Below are the code and all the weights of a small trained network. Each question names an input and a class and asks about switching units off, where a switched-off unit gives its printed mean instead of its output.

import numpy as np


def w(rows, s, z=0):
    codes = np.array(rows[::2]) - 128.0
    scale = np.full(codes.shape[1], s)
    scale[-1] = z or s
    return codes * scale


def f(y):
    return y / 2 * (1 + np.tanh(0.7978845608 * (y + 0.044715 * y**3)))


def log_softmax(a):
    a = a - a.max(-1, keepdims=True)
    return a - np.log(np.exp(a).sum(-1, keepdims=True))


def net(x, mask):
    res = np.array(x, float).reshape(1, 4) / 4 @ E
    y = f(res @ A[0][:, :-1].T + A[0][:, -1])
    res = res + np.where(mask, y, B[0][:, -1]) @ B[0][:, :-1]
    return log_softmax(res[-1] @ U[:, :-1].T + U[:, -1])


A, B = {}, {}
E = w([
[55,168,2,107,101,200],'x0',
[157,124,183,202,204,197],'x1',
[89,227,106,104,205,57],'x2',
[230,183,171,141,123,156],'x3',
],0.0093)
A[0] = w([
[147,211,117,158,154,187,176],'N1',
[184,62,168,131,113,181,143],'N2',
[170,78,173,138,81,167,174],'N3',
[155,137,155,250,189,166,165],'N4',
[106,127,95,75,68,175,135],'N5',
[180,130,142,109,125,141,154],'N6',
[158,132,123,142,125,203,155],'N7',
[78,101,89,105,75,163,165],'N8',
[143,117,175,190,180,117,169],'N9',
[118,160,83,73,125,182,179],'N10',
[105,141,96,110,138,73,160],'N11',
[80,173,128,184,171,136,216],'N12',
[170,147,142,114,61,137,195],'N13',
[139,99,217,207,122,174,255],'N14',
[129,120,121,131,113,140,105],'N15',
[108,119,110,86,115,171,146],'N16',
[150,150,129,171,165,154,143],'N17',
[94,156,99,106,138,50,204],'N18',
],0.014,0.0052)
B[0] = w([
[160,224,32,205,64,199,189],'N1',
[186,32,120,199,114,22,214],'N2',
[139,16,113,198,132,26,214],'N3',
[242,115,118,102,169,148,227],'N4',
[62,77,131,123,163,147,194],'N5',
[130,126,35,164,183,127,161],'N6',
[189,142,83,239,95,36,177],'N7',
[108,73,84,104,84,157,207],'N8',
[203,81,169,98,182,168,202],'N9',
[24,121,90,164,102,182,193],'N10',
[117,146,196,71,56,87,181],'N11',
[193,178,161,84,88,197,186],'N12',
[75,83,34,173,134,65,174],'N13',
[242,53,134,138,182,148,250],'N14',
[129,78,92,141,121,165,131],'N15',
[60,109,51,122,130,192,166],'N16',
[222,111,2,78,103,202,167],'N17',
[100,208,253,24,46,77,209],'N18',
],0.0069,0.014)
U = w([
[111,243,67,229,110,197,117],'0',
[163,33,112,199,146,45,65],'1',
[186,159,92,100,179,211,171],'2',
[132,131,221,140,188,92,254],'3',
[2,108,74,40,129,197,48],'4',
[93,198,165,35,69,32,163],'5',
[69,172,84,174,146,48,125],'6',
],0.01,0.00095)

Each question gives the input, the list of numbers given to net, and the class t.
The units are the neurons (one row each of A and B). Each row of codes is followed by its name. A weight is (code - 128) times the scale printed after its matrix; where a second scale follows, it is the last column's (A, B and U).
mask holds one flag per neuron, in row order. A switched-off neuron (its flag False) gives its mean, the last column of its row in B, instead of its output. The means were averaged over made-up inputs and are rounded, as every weight is.
A unit's drop is (log p(t) with every unit on - log p(t) with that unit switched off) / (log p(t) with every unit on - log p(t) with every unit switched off).
The circuit of an input: a set's keep is (log p(t) with only the set's units on - log p(t) with every unit switched off) / (log p(t) with every unit on - log p(t) with every unit switched off). Starting from the 12 units with the biggest drops (on a tie, the unit counted first), units are removed one at a time, each time the one whose removal leaves the highest keep (on an exact tie, the one counted first), for as long as the keep stays at least 0.8.
units of the circuit, in order: the units of the circuit, biggest drop first
top k neurons: the k neurons with the biggest drops, biggest first
drop when u is switched off: that unit's drop, to one decimal
input [7,7,1,6], class 0: units of the circuit, in order -> N1
input [8,8,6,-8], class 0: top 4 neurons -> N1; N12; N9; N5
input [6,1,-4,0], class 4: top 2 neurons -> N5; N8
input [7,-5,7,8], class 0: top 2 neurons -> N1; N10
input [5,4,-2,5], class 0: top 2 neurons -> N1; N7
input [2,1,5,4], class 0: top 2 neurons -> N1; N14
input [3,0,8,5], class 0: drop when N1 is switched off -> 1.9
input [-5,1,4,-3], class 3: drop when N18 is switched off -> -0.1
input [6,6,6,-3], class 0: drop when N1 is switched off -> 0.2
input [3,-8,1,-4], class 4: drop when N10 is switched off -> 0.2
